Below are the code and all the weights of a small trained network. Each question names an input and a class and asks about switching units off, where a switched-off unit gives its printed mean instead of its output.

import numpy as np


def w(rows, s, z=0):
    codes = np.array(rows[::2]) - 128.0
    scale = np.full(codes.shape[1], s)
    scale[-1] = z or s
    return codes * scale


def f(y):
    return np.maximum(y, 0)


def log_softmax(a):
    a = a - a.max(-1, keepdims=True)
    return a - np.log(np.exp(a).sum(-1, keepdims=True))


def net(x, mask):
    res = np.array(x, float).reshape(1, 5) / 4 @ E
    y = f(res @ A[0][:, :-1].T + A[0][:, -1])
    res = res + np.where(mask, y, B[0][:, -1]) @ B[0][:, :-1]
    return log_softmax(res[-1] @ U[:, :-1].T + U[:, -1])


A, B = {}, {}
E = w([
[174,157,27,254],'x0',
[215,214,53,169],'x1',
[91,10,126,240],'x2',
[107,61,121,225],'x3',
[8,197,3,118],'x4',
],0.0064)
A[0] = w([
[88,181,128,63,166],'N0',
[113,159,38,87,247],'N1',
[150,170,72,134,204],'N2',
[76,212,104,77,139],'N3',
[217,115,209,90,172],'N4',
[191,125,185,65,150],'N5',
[162,130,72,215,177],'N6',
[110,2,181,140,255],'N7',
[69,14,150,177,127],'N8',
],0.012,0.0039)
B[0] = w([
[116,172,181,102,201],'N0',
[128,228,110,80,207],'N1',
[207,173,135,91,186],'N2',
[96,204,154,54,204],'N3',
[161,56,184,155,220],'N4',
[166,73,222,117,207],'N5',
[194,105,4,138,206],'N6',
[42,65,123,207,254],'N7',
[1,111,48,164,235],'N8',
],0.0096,0.012)
U = w([
[29,96,82,166,71],'0',
[104,244,151,69,117],'1',
[142,88,209,138,252],'2',
[210,144,12,152,61],'3',
],0.011,0.0017)

Each question gives the input, the list of numbers given to net, and the class t.
The units are the neurons (one row each of A and B). Each row of codes is followed by its name. A weight is (code - 128) times the scale printed after its matrix; where a second scale follows, it is the last column's (A, B and U).
mask holds one flag per neuron, in row order. A switched-off neuron (its flag False) gives its mean, the last column of its row in B, instead of its output. The means were averaged over made-up inputs and are rounded, as every weight is.
A unit's drop is (log p(t) with every unit on - log p(t) with that unit switched off) / (log p(t) with every unit on - log p(t) with every unit switched off).
The circuit of an input: a set's keep is (log p(t) with only the set's units on - log p(t) with every unit switched off) / (log p(t) with every unit on - log p(t) with every unit switched off). Starting from all 9 units, units are removed one at a time, each time the one whose removal leaves the highest keep (on an exact tie, the one counted first), for as long as the keep stays at least 0.8.
units of the circuit, in order: the units of the circuit, biggest drop first
k most important neurons: the k neurons with the biggest drops, biggest first
drop of u: that unit's drop, to one decimal
input [-3,-6,3,-1,-4], class 0: units of the circuit, in order : (N8)
input [0,-4,0,-2,2], class 1: units of the circuit, in order : (N8, N7)
input [5,1,-8,-7,-6], class 2: 2 most important neurons : (N4, N5)
input [7,-3,0,-8,-2], class 3: 3 most important neurons : (N3, N0, N5)
input [0,6,-7,-2,-6], class 2: 2 most important neurons : (N4, N5)
input [-1,-8,3,-2,-5], class 0: 2 most important neurons : (N8, N7)
input [3,-6,-6,-7,-3], class 2: 2 most important neurons : (N5, N4)
input [-4,6,-8,4,-3], class 2: 2 most important neurons : (N4, N5)
input [-5,0,1,4,6], class 1: drop of N7 : 0.4
input [1,-1,2,-3,2], class 1: drop of N7 : 0.3
input [0,-6,5,-5,-7], class 0: drop of N7 : 0.7
input [-2,7,3,1,4], class 3: 2 most important neurons : (N6, N0)
